Below are the code and all the weights of a small trained network. Each question names an input and a class and asks about switching units off, where a switched-off unit gives its printed mean instead of its output.

import numpy as np


def w(rows, s, z=0):
    codes = np.array(rows[::2]) - 128.0
    scale = np.full(codes.shape[1], s)
    scale[-1] = z or s
    return codes * scale


def f(y):
    return y / 2 * (1 + np.tanh(0.7978845608 * (y + 0.044715 * y**3)))


def log_softmax(a):
    a = a - a.max(-1, keepdims=True)
    return a - np.log(np.exp(a).sum(-1, keepdims=True))


def net(x, mask):
    res = np.array(x, float).reshape(1, 7) / 4 @ E
    y = f(res @ A[0][:, :-1].T + A[0][:, -1])
    res = res + np.where(mask, y, B[0][:, -1]) @ B[0][:, :-1]
    return log_softmax(res[-1] @ U[:, :-1].T + U[:, -1])


A, B = {}, {}
E = w([
[70,97,76,133,75,116,175,48,193],'x0',
[137,120,133,133,119,140,145,139,133],'x1',
[141,128,128,130,120,134,136,134,136],'x2',
[59,201,132,232,118,139,118,165,166],'x3',
[181,167,113,216,116,123,172,58,35],'x4',
[131,123,125,134,131,127,131,131,131],'x5',
[104,119,4,115,125,212,90,153,81],'x6',
],0.012)
A[0] = w([
[48,157,138,109,128,135,102,221,220,125],'neuron 1',
[176,144,233,147,93,38,166,95,187,108],'neuron 2',
[82,204,162,211,138,148,97,123,130,75],'neuron 3',
[127,101,14,99,107,140,122,179,79,85],'neuron 4',
[232,33,124,10,162,98,139,30,63,20],'neuron 5',
[173,185,111,213,113,106,167,34,36,151],'neuron 6',
[118,132,218,143,138,105,154,105,164,88],'neuron 7',
[77,198,125,218,126,130,116,164,155,2],'neuron 8',
[102,46,136,24,130,107,89,171,182,124],'neuron 9',
[173,175,106,173,99,122,194,44,3,97],'neuron 10',
[128,192,128,198,126,153,116,123,159,76],'neuron 11',
[198,148,180,126,168,152,57,238,87,78],'neuron 12',
[74,129,67,121,56,112,176,45,190,85],'neuron 13',
[99,80,100,124,46,113,137,52,179,84],'neuron 14',
[157,134,137,137,136,129,101,146,123,41],'neuron 15',
[115,61,84,131,126,126,185,2,177,94],'neuron 16',
[107,115,7,148,120,253,89,154,100,92],'neuron 17',
[159,93,132,76,148,146,185,108,100,36],'neuron 18',
[149,104,213,130,127,5,154,131,148,111],'neuron 19',
[228,154,160,130,193,82,82,217,22,39],'neuron 20',
],0.0097,0.0036)
B[0] = w([
[214,90,59,111,160,56,203,149,179,215],'neuron 1',
[130,132,154,119,72,99,38,108,68,212],'neuron 2',
[104,136,101,154,104,137,163,53,178,188],'neuron 3',
[130,104,168,160,73,106,1,112,90,205],'neuron 4',
[56,103,60,245,42,186,203,11,217,247],'neuron 5',
[231,61,70,71,171,68,156,212,176,235],'neuron 6',
[108,69,151,111,63,129,62,130,66,175],'neuron 7',
[83,109,108,206,69,171,184,37,197,191],'neuron 8',
[205,43,39,62,179,43,195,159,154,218],'neuron 9',
[223,100,68,95,148,58,159,208,138,232],'neuron 10',
[80,113,107,171,78,147,172,105,181,172],'neuron 11',
[89,175,186,110,205,198,137,147,166,213],'neuron 12',
[122,221,206,126,214,202,121,194,112,215],'neuron 13',
[130,206,168,85,190,197,153,137,62,195],'neuron 14',
[90,126,180,129,149,132,131,160,132,133],'neuron 15',
[81,190,188,83,183,185,148,174,86,209],'neuron 16',
[125,112,185,115,32,77,38,117,47,247],'neuron 17',
[84,134,109,178,114,114,135,67,172,164],'neuron 18',
[119,126,197,162,79,87,34,149,61,201],'neuron 19',
[92,221,180,88,196,185,140,139,108,218],'neuron 20',
],0.0083,0.016)
U = w([
[198,75,101,93,170,50,171,167,150,190],'0',
[126,113,157,125,74,95,6,113,60,53],'1',
[106,201,169,103,219,200,142,145,110,35],'2',
[97,106,109,176,91,144,190,47,185,249],'3',
],0.014,0.0013)

Each question gives the input, the list of numbers given to net, and the class t.
The units are the neurons (one row each of A and B). Each row of codes is followed by its name. A weight is (code - 128) times the scale printed after its matrix; where a second scale follows, it is the last column's (A, B and U).
mask holds one flag per neuron, in row order. A switched-off neuron (its flag False) gives its mean, the last column of its row in B, instead of its output. The means were averaged over made-up inputs and are rounded, as every weight is.
A unit's drop is (log p(t) with every unit on - log p(t) with that unit switched off) / (log p(t) with every unit on - log p(t) with every unit switched off).
The circuit of an input: a set's keep is (log p(t) with only the set's units on - log p(t) with every unit switched off) / (log p(t) with every unit on - log p(t) with every unit switched off). Starting from the 12 units with the biggest drops (on a tie, the unit counted first), units are removed one at a time, each time the one whose removal leaves the highest keep (on an exact tie, the one counted first), for as long as the keep stays at least 0.8.
units of the circuit, in order: the units of the circuit, biggest drop first
most important unit: the unit with the biggest drop
top k neurons: the k neurons with the biggest drops, biggest first
drop when u is switched off: that unit's drop, to one decimal
input [-7,-7,-1,4,8,3,-3], class 0: most important unit -> neuron 6
input [7,-2,7,4,-8,2,5], class 0: top 2 neurons -> [neuron 1; neuron 9]
input [7,3,5,5,-7,7,7], class 0: top 2 neurons -> [neuron 1; neuron 9]
input [6,-5,-8,-2,8,4,-4], class 0: top 2 neurons -> [neuron 6; neuron 10]
input [7,1,-2,-5,-6,1,8], class 1: top 2 neurons -> [neuron 17; neuron 4]
input [8,2,-8,6,7,-2,-4], class 2: top 4 neurons -> [neuron 13; neuron 16; neuron 14; neuron 9]
input [5,2,-8,-6,0,-8,-4], class 3: top 2 neurons -> [neuron 5; neuron 20]
input [6,8,1,-1,-1,7,5], class 2: top 3 neurons -> [neuron 13; neuron 16; neuron 14]
input [2,-2,-2,3,4,3,0], class 0: top 2 neurons -> [neuron 5; neuron 6]
input [-4,-7,4,5,1,7,4], class 3: top 2 neurons -> [neuron 8; neuron 13]
input [-7,-4,-6,1,-5,-1,-6], class 2: top 3 neurons -> [neuron 12; neuron 20; neuron 17]
input [-3,3,1,5,0,-7,-6], class 1: drop when neuron 5 is switched off -> 0.4
input [1,2,4,-4,1,1,1], class 3: drop when neuron 20 is switched off -> 0.0
input [-1,8,5,-8,-4,-5,-4], class 3: units of the circuit, in order -> [neuron 5]
input [5,-1,3,6,7,4,0], class 0: drop when neuron 6 is switched off -> 1.4
